In the rows, 128 means zero.
Each row of numbers belongs to one of the nodes below and depends on some of the facts about them. Some rows are named. Which node is each other row?

There are 2 kinds of fact about the nodes: Ω, Ψ.
Ω: refers to; Ψ: sits directly inside
bigir Ω plupuskin, papu, brostak, zupa
bodrir Ω gokleple, plikliske, treflo, graflur
bravak Ω plupuskin, pafles
brebrul Ω kubro, klori, guzun, treflo, flitru, plufli
brefla Ω broza, nakom, fosim, sagre, fotro, nuflik
breston Ω loklas, kepun
breteram Ω susuplo, fufol
brope Ω sokes, skuflaplen, fotro, sebam, letrum
buplen Ω genun, ronuske, tibrun
drolam Ω getuse
flabror Ω lofak, susuplo
fladuk Ω laskir
grastak Ω brabir, fosim, zosaflem, melo, plufli
grasto Ω kluskul, kogi, pliflus
grostik Ω taskas, nakom, fludror
grubrim Ω flaflam
gugridrum Ω fludror, draketur, pafles, nitrum, kodrivu, skedos
gupi Ω skikletros
klikle Ω triza, vurek
klugon Ω pefilel, puskik, zubra
ladaskal Ω gokleple, fotro, klale
mipos Ω flosobir, nuflik
mudar Ω fludror, buklan, flosobir, brorum
naram Ω mitor, gretrer
pevar Ω klori, skikletros, ronuske
pirakes Ω degropi, fleflo, dubu
plele Ω pofa, tibrun, medol
plibek Ω gruklir, guzun, lebi, sekibra
pluplus Ω plupo, seska
replok Ω laskir, draketur, detal, susuplo
saflubre Ω bufun, nagre, rugre, vavon
sebral Ω klori, gronur
sekam Ω sebam, gugun
selal Ω kluskul, sekibra
sigroplel Ω lomo, drumim, vegro, pliflus, stumak
skastik Ω bufun, brikluk, piflum, brorum, zuvur
skifizos Ω pidrin, fiplon, melo, dubu
skiklezon Ω degropi, gagrer, susuplo, fleflo, nuflik, medol
stola Ω loklas, rofi, kodrivu, brostak
toplil Ω broza, gabri, bugru, skuflaplen, gronur, flaflam
trisos Ω zosaflem
tritrol Ω pefilel
trogul Ω gokleple, druklo, zosko, ratra, nuflik
veskenek Ω kigrin, ronuske
ziro Ω taskas, tifam, bufun, pliflus, seska
zosur Ω tragezon, stedriti
zurir Ω zosko, ludra, nogam, pletrasto
Ψ pirakes <- bigir, gedem, gokleple, mitor, sekam, zosko, zubra
Ψ dubu <- bodrir, gabri, klugon, puskik, rumo, veskenek
Ψ laskir <- brabir, graplun, gugridrum, nakom, skastik, toplil, ziro
Ψ buklan <- bravak, lilas, stumak
Ψ zivak <- brebrul, dape, gronur, nitrum, pevar, sagre, vurek
Ψ vegro <- brefla, ratra, satrun, trisos
Ψ mudar <- breston, grasto, gugun, kepun, lalar, stola, triza
Ψ nuflik <- breteram, detal, draketur, lomo, rugre, skikletros, tifam
Ψ gruklir <- brikluk, flosobir, tragezon
Ψ noper <- brope, gagrer, gistum, pafles, pidrin, pliflus, seska, skifizos
Ψ gragufe <- brorum, bugru, fludror, grastak, gretrer, pluplus, sebam
Ψ voplo <- brostak, fiplon, getuse, kodrivu, naram, sekibra, tustok
Ψ papu <- broza, gugrezes, ladaskal, plupo
Ψ rubol <- bufun, drado, ludra, trogul
Ψ plele <- buplen, klori, vosku
Ψ druklo <- degropi, loklas, plufli, zamu
Ψ nagre <- depekla, drumim
Ψ stoklik <- ditra, fotro, lofak
Ψ guzun <- drolam, grostik, medol, skedos, vavon
Ψ zuvur <- flabror, fleflo, taskas, tibrun
Ψ plibek <- fladuk, katran, letrum, pletrasto, skuflaplen
Ψ katrom <- flaflam, kigrin, pofa, selal
Ψ skiklezon <- flitru, solen
Ψ genun <- fosim, gupi, kogi, sigroplel, zupa, zurir
Ψ brurus <- fufol, groflam, treflo
Ψ mipos <- fuskis, pefilel, susuplo, zosaflem
Ψ gagrul <- govelam, graflur, grubrim, nogam, ronuske, saflubre, sokes
Ψ skagridem <- klale, kluskul, plupuskin, zitris, zosur
Ψ replok <- kopun, piflum, sebral
Ψ klikle <- kubro, lebi, tritrol, vukim
Ψ ragi <- plikliske, rofi, troklasu
Ψ melo <- stedriti

Known rows:
[150  97 119 114  61 119 133 128 106 119  96 100 107 119 115 149 120 120
 125 163 131  75 135 145 101 156  97 121] : degropi
[152  97 120 113  61 118 132 128 106 118  95  99 107 118 115 149 120 121
 125 162 131  76 135 143 102 156  97 120] : medol
[166 122  97 106  77 145 147 130  92 132 105 112  98 117 125 146  90  97
  67 185 145  58 139 113 105 108  93  84] : plele
[134  87  97 135  57 111 135 127 107 125 111  96  93  97 128 152 132 117
 119 157 129  97 147 134  86 150 118 118] : bufun
[136  93 103 132  63 123 123 121 105 124 109 102 107 124 125 135 133 120
 122 169 126  77 137 152  93 152  93 145] : skedos
[128 105  57 137  84 146 141 126  96 110 109 117 122 123 104 124 123 115
  94 189 124  76 132 117 104 111  98 121] : gugridrum
[143  93 109 124  60 117 131 127 107 122 102  99 103 112 121 148 126 118
 122 162 130  82 140 142  95 154 103 124] : flosobir
[169 101 120 112  52 120 124 130 102 142 102  88  74 105 142 165 103  96
  92 152 142  78 140 137  82 142 107  95] : gruklir
[119 109 144 100  91 149  98  89 112 147 111  86 100  99 142 174  91  89
  84 187 108  87 127  97 124 121  97  99] : zivak
[153 112  49  96  71 121 138 144 157 156 107  73  49 109 130  92  30 152
  49 198  47  46 211 106 100 102  77  92] : klikle
[159 118  30 122  87 118 144 141 101 111 104 108 131 121 114 117  95 146
 103 193 104  82 145  95  96 127  89  60] : naram
[146 114  90 111  81 134 164 131  98 109  99 119 120 110 101 143 107 118
  97 185 136  71 142 106 119 121 103  90] : sebral
[134 105  74 128  78 128 167 131  99 113 110 117 110  92 110 146 117 116
  92 181 135  88 152  97 107 116 118  87] : selal
[153  97 120 111  60 116 136 130 107 118  93  99 105 114 114 153 118 119
 124 160 133  78 136 140 102 156 101 113] : zosaflem
[136  95  91 123  60 130 125 128 105 123  92  96 103 122 112 137 128 110
 131 149 129  71 136 144  92 144  95 155] : detal
[143 134  89 102  72 149 186 171  78 170 122 163 168  74 131  90 134  98
  70 123  44  86  91 106 147 163 100  92] : zosur
[150 109  36 108 123  80 128 111 116 160 113 105 148 152 142 158 113 116
 164 131 147  91 131 107  87 160  66  80] : pefilel

Rows to name:
No name comes twice in this set of rows, the named rows included.
[153  92 105 113  59 122 124 133 108 112  85  93 104 117 106 153 118 116
 125 154 125  81 126 137  96 154 105 111]  brabir
[132 112  77 127  86 141 155 125  95 112 111 123 124 120 107 128 118 119
  94 196 131  68 140 115 114 115  93 116]  fladuk
[130  85  79 133  54 118 134 132 107 127  98  91  88  95 118 150 133 106
 126 137 131  94 149 127  80 141 122 134]  tifam
[146 114  95 111  82 134 161 131  98 109  97 118 121 115 101 142 108 119
 100 184 135  69 140 111 119 124  97  95]  zurir
[155  92 101 130  50 115 123 128 103 148 116  86  64  90 153 165 114  93
  88 150 139  95 150 131  69 137 122  97]  vegro
[140 100  66 135  38 113 119 119 120 131 130 114 116 121 123 151 128 112
 128 186 128  58 129 163 111 156 110 161]  pafles
[156  96 106 128  52 121 119 126 102 147 114  89  71 103 151 158 113  95
  90 156 138  84 145 139  73 139 109 109]  zuvur
[133  85  95 138  57 110 135 126 108 126 111  95  92  94 129 153 134 117
 118 156 129 100 148 133  84 150 120 117]  vavon
[154  96  80 144  54 124 106 130  89 105 107  97 118 130 126 122 134 135
 122 186 119  82 122 154  78 157  90 123]  kodrivu
[172 104 129 106  57 127 119 128 100 139  98  91  83 120 137 157 101  99
  97 158 140  67 134 146  88 145  92 106]  dubu
[128 100  51 138  79 136 150 131  98 111 108 111 110 101 106 139 123 112
  91 178 126  92 141 101  98 111 120  97]  skastik

The same nodes again, as new rows of numbers:
Known rows:
[128 136 116 131 122 132 130 122 116 136 140 131 128 126 140 140 122 131
 110 127 130 130 121 136 128 110 135] : groflam
[137 120 125 155 107 113 110 118 109 138 120 124 137 122 158 146 123 145
 136 160 143 121 106 120 124 147 142] : pefilel
[128 132 134 139 114 155 112 148 122 127 136 107 147 106 164 169 147 169
  74  94 143 125 211 110 128 132 128] : gistum
[131 138 113 128 120 133 132 121 115 136 146 138 129 125 140 143 119 129
 117 121 132 129 124 136 131 121 129] : drumim
[127 139 116 128 123 133 129 118 118 132 145 131 129 124 137 139 119 124
 112 120 132 134 127 138 130 112 129] : brikluk
[149 136 141 109 156 164 127 109 144 130 117 174 136 121 139 124 104 150
 163 137 132 100 137 138 135 130 130] : gruklir
[119  97 150 171  98  99 121 141 145 117 133 103 124 156 134  44 148 132
 140 185 109 145 152 130 158 214 143] : grastak
[126 128 124 144 116 121 125 131 115 141 133 136 131 127 156 134 129 146
 127 144 134 121 110 125 129 143 142] : zosaflem
[110 154 112 135 136 128 129 126 120 117 147 127 119 122 134 115 117 113
 108 118 134 140 121 141 133  99 137] : nakom
[ 69 123 155 145 165  99 130 182 144 106 131  96  95 136 106  71 189 121
 163 109 114 130 126 120 146 155 147] : brefla
[112 118 102 109 131 148 155 123  98 133 132 113 128 110 129 144 124 108
 129  98 128 122  90 111 113 122 181] : sagre
[136 123 166  73 112 129 163 131 152 138 130 141 135 140 114 136 106 112
  32 129 105 150 111 116 107  80 126] : ronuske
[109  97 154 154 123  84 128 171 139 116 107 109 127 133 130  87 147 125
 143 168 117 128 103  95 123 191 140] : toplil
[130 103 147 157 120 133 119  91 130 154 166 123 108 134 117 191 135 128
 104 116 107 103 110 140 137 115 151] : gedem
[ 78 111 162 148 153  95 130 181 141 111 128 105 104 136 124  80 183 127
 165 129 115 124 116 110 141 177 149] : ladaskal
[127 147  98  91 109 131 145 127  96 128 122 124 139 127 156 101 132 127
 134 133 153 159 114 131 121 123 141] : getuse
[128 150 152 103 118  91 107 117 116 149 135 132 119 137 153 180 164 156
 142 128 160 140  92 146 125  91  93] : kepun

Rows to name:
No name comes twice in this set of rows, the named rows included.
[124 113 189 114 116  47  70 110 140 109  89  67 118 130 107 162 172 123
 183 158 169 162 102 123 112 121  73]  stola
[116  66 173 171 122  96 114 121 151 131 147  92 105 140  94 160 162 115
 152 134  97 105 109 118 135 182 141]  sekam
[133 144  83  91  97 134 157 133  92 133 146 144 148 131 164 110 124 124
 153 131 149 154 118 136 123 168 129]  sekibra
[140 105 163 113 158 134 121 129 166 106  94 139 131 127  99  98 126 124
 195 145 123 109 150 118 130 175 110]  klikle
[ 97 104 153 140 136  97 134 170 140 116 126 109 114 137 118  92 166 121
 151 134 113 127 112 109 133 179 139]  bodrir
[149  93 146 114 143 135 137 142 164 115 117 161 142 133 110 108 122 124
 206 152 114 101 145 117 132 224 103]  plibek
[135 119 163  99 110 124 152 140 138 145 127 146 139 136 143 137 116 133
  63 147 114 132 106 108 113 121 138]  klori
[103 153 126 122 146 134 128 122 125 118 146 118 112 124 124 121 133 117
 112  97 133 140 131 146 136  82 138]  flosobir
[119 116  78 122 118 112 143 134 141  80 194 124 128 128  87 115 102  39
 167  98 117 158 155 144 129 222  65]  ziro
[122 106 118 104 118 143 160 129 102 142 123 123 137 113 136 150 117 111
 114 122 126 120  78  98 103 139 184]  gronur
[119  62 148  97 110 113 172 165 132 127 110 107 140 126 107 125 136  92
 136 140 102 123  81  64  94 212 164]  brebrul
[122 142 108 122 127 130 128 110 121 117 162 129 124 121 128 140 112 105
 120 106 134 140 132 148 132 116 117]  taskas

Now the same nodes, written a new way:
Named rows:
[ 99 155 110 139 116 107 122 108 156 113 114 120  90 170 133 128 135 130
 111  89 107 111 113 161 132 164 162 149 120 107 141 108  55 111 138 132
 134 130 179 151 157 136 117] : fuskis
[ 89 175 124 137 107  92 109 130 145 128 114 143 109 143 146 135 121 138
 127  97 114 105 123 162 147 166 202 124 118 112 173  76  66 111 106 129
 166 104 183 165 167 142 108] : veskenek
[ 83 149 155 158 174 158 133 106 159 132 113 133  93 175 174 136  97 161
  96  65  98 135 127 159 171 116 159 162  93 128 123  86  74  95 173 141
 128  90 175 125 174 166 154] : dubu
[ 86 185 111 138  90 120 108 129 151 126 111 169 107 200 150 170 117 149
 110 139  97 171 110 141 106 181 177 162 117 140 155 150  60 140 141 132
 130 108 188 131 154 131 128] : trogul
[ 87 129 153 137 178 191 169 119 179 114 141 118 102 208 183 127  60 167
 100  56 125 136 115 143 153 113 145 157  73 134 114  95  23 173 172 118
 135  82 172  77 168 132 141] : nuflik
[ 72 185 136 155 131 132  90 161 148 131  80 169 121 168 191 178  83 162
 114 110 119 149 125 137 156 144 169 153 102 166 154 115 109 122 137 135
 161  74 191 108 172 191 147] : skiklezon
[ 94 132 102 149 123 106 143  95 164 103 122 101  72 171 136 111 147 131
 120  73  94 101 117 174 140 155 146 151 114 100 130 106  54 103 157 136
 119 124 176 155 151 133 121] : pefilel
[ 86 158 174 157 169 170 128  98 148 134 120 133  98 177 160 128  93 148
  87  68  87 142 124 164 165 111 176 164  91 118 136  88  55  99 175 132
 133 102 177 126 183 163 140] : melo
[ 95 155 113 139 116 111 123 108 154 114 115 120  86 167 133 127 131 129
 115  88 105 113 115 159 132 161 165 149 122 108 143 110  57 113 137 131
 133 124 181 152 158 143 120] : depekla
[ 83 209 134 142  31 114 101 123 153 104 145 171 110 206 164 154 121 112
 135 143  88 136 133 154 120 139 139 133 120  98 160 125  75 142 100 105
 159 118 174 145 174 108 105] : brope
[ 74 156 134 122  85 142 141 104 146 109 177 132  98 175 161 104 101 128
 122  92  88 116  93 168 116 134 134 142 102  69 125  84  34 124 135 134
 127 113 154 171 175 103 129] : skuflaplen
[104 184 175 187 104 136 103  93 177 102 110 131  95 206 155 143 135 106
 116  86  81 110 175 173 186  90 116 141 105 112 144 115 104 103 140 101
 165 129 188 105 181 160 113] : noper
[117 167 111 125 137 145 114 102 160 107 114  95  80 179 121 131 118 126
 109  87 123  97  76 153 138 160 153 163 137  87 119  98  54  98 150 105
 146 177 157 147 185 150 117] : rofi
[102 172  94 129 122 115 107 131 163 125  97 129  95 172 147 150 113 148
 115 103 132 113  97 145 140 176 170 148 132 123 136 106  82 112 128 129
 150 129 174 142 164 154 130] : fladuk
[ 98 162 132 151 111 104  73 117 153 118 114 149 112 131 116 152 122 112
  75 107 128 114 132 172  98 181 154 165 132 104 158 128  82 137 104 155
 127 135 186 155 144 148 126] : pluplus
[ 80 191 121 133  79 129 111 122 142 117 128 166 109 193 147 152 109 133
 116 132  90 158 104 148 102 171 171 157 113 116 158 139  41 140 137 129
 135 109 180 143 166 121 118] : ladaskal
[ 90 153 115 152 139 115 132 107 177 136 125 126  79 144 129 135 135 121
 117 106 107 117  98 164 120 163 156 143 120 109 136 119  55 110 116 130
 134 121 182 145 157 138  96] : lalar

Name these rows:
No name comes twice in this set of rows, the named rows included.
[ 99 155 114 142 156 135 132 102 180 133 123 103  70 153 115 134 128 117
 117 101 111 104  70 162 124 162 147 150 131  92 119 110  51  94 129 109
 139 158 162 145 173 144  91]  kepun
[100 167 148 136 138 147 138  72 152 139 141 135  84 192 128 123 129 144
  89  82  84 144 116 172 134 150 206 155 110  90 139  95  17 104 159 134
 126 125 171 165 170 113 120]  treflo
[ 99 172  91 131 115 107 109 136 165 135  95 144 100 176 165 160 116 158
 117 107 134 122 109 142 145 178 175 150 130 138 141 109  92 118 121 134
 150 111 174 140 158 151 138]  flabror
[112 143  96 121 153 138 145 119 186 123 116 107  92 190 159 141 103 161
 114  69 156  95  96 145 153 166 165 145 117 119 121  93  51 146 136 114
 148 127 163 117 162 131 128]  detal
[ 71 150 123 142 120 132 147 104 173 129 160 128  82 151 141 122 121 116
 126 110  91 124  85 168 106 148 133 142 110  87 121 110  44 115 118 129
 123 115 162 157 164 120 100]  gugun
[ 92 161 149 141 147 167 113 119 149 116 115 122 105 163 152 129  73 106
  80  75 120 126 116 156 141 114 119 174 109 118 117  99  75 116 156 135
 129 120 182 110 181 180 150]  buklan
[ 92 166 196 159 172 159 120  85 133 126 120 130  96 167 124 117 100 123
  82  62  75 139 132 177 163 107 197 160  89 103 152  78  25  92 176 128
 137 114 183 137 187 164 114]  guzun
[ 96 146 105 130 141 133 143 106 179 147 125 133  86 175 181 132 120 175
 103  70 130 112 111 160 161 157 174 147 116 106 116  72  79 102 133 152
 129  99 157 153 157 129 159]  medol
[ 99 177 107 126  92  90  94 130 145 113 101 143 113 146 120 140 107  87
  86 107 142 120 134 156 103 168 163 155 131 125 156 123  71 146 100 146
 137 120 207 132 144 149 125]  saflubre
[104 159 138 130 137 147 138  83 153 139 137 133  84 190 139 125 119 142
  87  79 100 134 110 166 137 152 199 155 113  91 129  90  34 107 150 137
 125 124 167 159 166 120 133]  zosaflem
[ 76 151 160 155 152 130 124 125 147 122 119 122 106 137 170 117  93 140
 118  55 100 105 130 169 177 113 160 137  91 116 144  56  73  92 146 140
 154  87 179 143 178 173 128]  genun
[ 87 142 114 153 147 113 149  97 185 135 131 115  68 147 128 130 139 118
 120  93 104 110  99 170 124 155 144 142 117 105 124 116  56 105 128 132
 126 124 177 151 151 136  98]  triza

